Below are the code and all the weights of a small trained network. Each question names an input and a class and asks about switching units off, where a switched-off unit gives its printed mean instead of its output.

import numpy as np


def w(rows, s, z=0):
    codes = np.array(rows[::2]) - 128.0
    scale = np.full(codes.shape[1], s)
    scale[-1] = z or s
    return codes * scale


def norm(h):
    return h / np.sqrt((h * h).mean(-1, keepdims=True) + 1e-5)


def f(y):
    return np.maximum(y, 0)


def log_softmax(a):
    a = a - a.max(-1, keepdims=True)
    return a - np.log(np.exp(a).sum(-1, keepdims=True))


def net(x, mask):
    res = np.array(x, float).reshape(1, 6) / 4 @ E
    u = 0
    for l in range(3):
        y = f(norm(res) @ A[l][:, :-1].T + A[l][:, -1])
        res = res + np.where(mask[u : u + 9], y, B[l][:, -1]) @ B[l][:, :-1]
        u += 9
    return log_softmax(norm(res)[-1] @ U[:, :-1].T + U[:, -1])


A, B = {}, {}
E = w([
[116,78,172,110,65,103,55],'x0',
[207,119,106,117,2,115,124],'x1',
[120,105,35,139,82,168,167],'x2',
[132,236,65,109,175,65,136],'x3',
[26,96,170,74,42,86,121],'x4',
[96,213,162,206,144,141,148],'x5',
],0.0026)
A[0] = w([
[187,116,202,164,192,161,146,127],'L0N1',
[115,110,145,91,84,122,121,103],'L0N2',
[175,124,143,111,135,71,107,48],'L0N3',
[188,58,92,114,69,159,133,94],'L0N4',
[140,106,178,144,50,125,118,13],'L0N5',
[136,112,185,142,55,123,111,10],'L0N6',
[1,107,93,136,115,107,123,186],'L0N7',
[162,167,132,112,90,80,135,32],'L0N8',
[77,113,140,119,177,101,134,176],'L0N9',
],0.0082,0.0014)
B[0] = w([
[216,124,157,154,194,193,56,229],'L0N1',
[148,221,170,115,92,96,186,199],'L0N2',
[17,135,99,142,113,159,119,170],'L0N3',
[150,93,88,63,126,2,107,252],'L0N4',
[72,65,210,137,109,61,81,213],'L0N5',
[76,66,201,132,119,32,112,210],'L0N6',
[188,140,228,149,202,176,230,234],'L0N7',
[186,175,88,136,186,193,207,184],'L0N8',
[90,107,128,28,76,154,107,198],'L0N9',
],0.0069,0.0045)
A[1] = w([
[138,59,160,203,183,254,161,63],'L1N1',
[74,191,163,169,158,156,163,9],'L1N2',
[127,252,132,132,133,184,78,134],'L1N3',
[187,134,149,96,83,189,79,118],'L1N4',
[65,208,55,174,133,181,129,48],'L1N5',
[126,184,108,216,167,210,87,16],'L1N6',
[109,148,79,77,132,56,74,115],'L1N7',
[160,108,173,178,197,161,30,148],'L1N8',
[139,144,107,230,81,103,221,86],'L1N9',
],0.0059,0.0012)
B[1] = w([
[124,254,130,93,81,172,165,241],'L1N1',
[214,99,98,148,144,137,115,188],'L1N2',
[93,121,131,144,121,183,176,212],'L1N3',
[103,131,116,141,180,77,154,170],'L1N4',
[98,122,183,225,122,84,93,169],'L1N5',
[74,105,169,76,101,113,183,211],'L1N6',
[127,129,89,138,135,165,165,189],'L1N7',
[169,151,156,128,178,177,168,254],'L1N8',
[59,66,87,123,159,113,91,166],'L1N9',
],0.0094,0.0041)
A[2] = w([
[115,142,144,149,1,72,63,76],'L2N1',
[57,109,104,187,115,143,147,96],'L2N2',
[65,109,118,89,146,162,33,5],'L2N3',
[107,116,213,123,72,67,106,75],'L2N4',
[100,109,174,175,175,138,74,150],'L2N5',
[150,124,25,121,79,105,93,10],'L2N6',
[117,163,75,154,119,93,139,87],'L2N7',
[204,133,143,167,171,97,7,64],'L2N8',
[71,142,120,56,122,108,134,80],'L2N9',
],0.0083,0.0012)
B[2] = w([
[59,108,220,76,174,139,206,198],'L2N1',
[65,146,77,125,147,114,105,164],'L2N2',
[130,118,112,130,82,225,57,131],'L2N3',
[99,65,112,59,147,47,140,253],'L2N4',
[165,172,41,113,96,143,164,169],'L2N5',
[231,106,139,175,48,143,158,168],'L2N6',
[115,94,107,161,95,146,124,157],'L2N7',
[119,239,128,155,180,50,5,147],'L2N8',
[113,98,181,171,93,140,66,179],'L2N9',
],0.011,0.0048)
U = w([
[83,91,127,117,77,207,24,4],'0',
[74,35,209,38,110,11,158,196],'1',
[12,153,8,217,118,151,157,107],'2',
[187,181,105,134,187,69,1,80],'3',
[228,64,38,182,13,121,155,103],'4',
[149,228,185,107,179,243,217,196],'5',
],0.008,0.0039)

Each question gives the input, the list of numbers given to net, and the class t.
The units are the neurons (one row each of A and B). Each row of codes is followed by its name. A weight is (code - 128) times the scale printed after its matrix; where a second scale follows, it is the last column's (A, B and U).
mask holds one flag per neuron, layer by layer. A switched-off neuron (its flag False) gives its mean, the last column of its row in B, instead of its output. The means were averaged over made-up inputs and are rounded, as every weight is.
A unit's drop is (log p(t) with every unit on - log p(t) with that unit switched off) / (log p(t) with every unit on - log p(t) with every unit switched off).
The circuit of an input: a set's keep is (log p(t) with only the set's units on - log p(t) with every unit switched off) / (log p(t) with every unit on - log p(t) with every unit switched off). Starting from the 12 units with the biggest drops (on a tie, the unit counted first), units are removed one at a time, each time the one whose removal leaves the highest keep (on an exact tie, the one counted first), for as long as the keep stays at least 0.8.
units of the circuit, in order: the units of the circuit, biggest drop first
unit that matters most: the unit with the biggest drop
top k neurons: the k neurons with the biggest drops, biggest first
top k neurons in layer l: the k neurons of layer l with the biggest drops, biggest first
drop of u: that unit's drop, to one decimal
input [4,-3,6,7,-2,-4], class 5: units of the circuit, in order -> (L2N4)
input [-2,8,2,2,-8,2], class 4: units of the circuit, in order -> (L2N6 L0N7 L1N8)
input [0,-7,0,-7,7,2], class 5: top 3 neurons -> (L0N7 L0N4 L1N1)
input [-2,5,-8,-1,-7,-8], class 3: units of the circuit, in order -> (L2N8 L0N1)
input [1,7,3,-1,-6,-7], class 4: top 2 neurons -> (L2N6 L1N7)
input [2,-2,2,7,-5,6], class 2: units of the circuit, in order -> (L0N7 L1N3 L2N1)
input [1,-7,0,-5,6,1], class 5: top 2 neurons -> (L0N7 L0N4)
input [4,8,2,8,2,0], class 4: top 3 neurons -> (L0N8 L2N6 L1N7)
input [8,-1,1,0,-6,-7], class 4: top 2 neurons -> (L1N7 L2N6)
input [-1,8,-3,5,1,-8], class 4: top 2 neurons -> (L0N8 L1N7)
input [8,0,6,3,-3,8], class 2: top 2 neurons -> (L0N1 L1N9)
input [8,-4,7,-6,-6,-1], class 3: top 2 neurons -> (L2N8 L0N4)
input [-8,7,1,-6,-7,-8], class 4: top 2 neurons in layer 0 -> (L0N4 L0N7)
input [-1,3,0,0,-1,-2], class 4: unit that matters most -> L1N7
input [1,-1,2,0,4,7], class 5: top 2 neurons in layer 0 -> (L0N7 L0N4)
input [-3,-1,5,-2,1,3], class 5: top 2 neurons -> (L0N7 L1N1)
input [7,8,-2,6,-7,8], class 2: top 2 neurons in layer 1 -> (L1N9 L1N5)
input [5,-4,1,3,-1,-6], class 0: top 2 neurons in layer 1 -> (L1N8 L1N6)
input [-5,-1,5,6,-4,8], class 2: drop of L0N7 -> 0.2
input [-1,-1,3,6,6,2], class 5: drop of L0N7 -> 1.0
input [1,-1,-3,7,7,-3], class 5: drop of L0N7 -> 0.2
input [0,0,-7,0,-3,1], class 5: drop of L2N3 -> 0.0
input [6,-3,-4,-3,-6,-2], class 5: top neuron -> (L0N4)
input [0,-4,2,6,3,4], class 5: top 2 neurons -> (L0N7 L0N4)
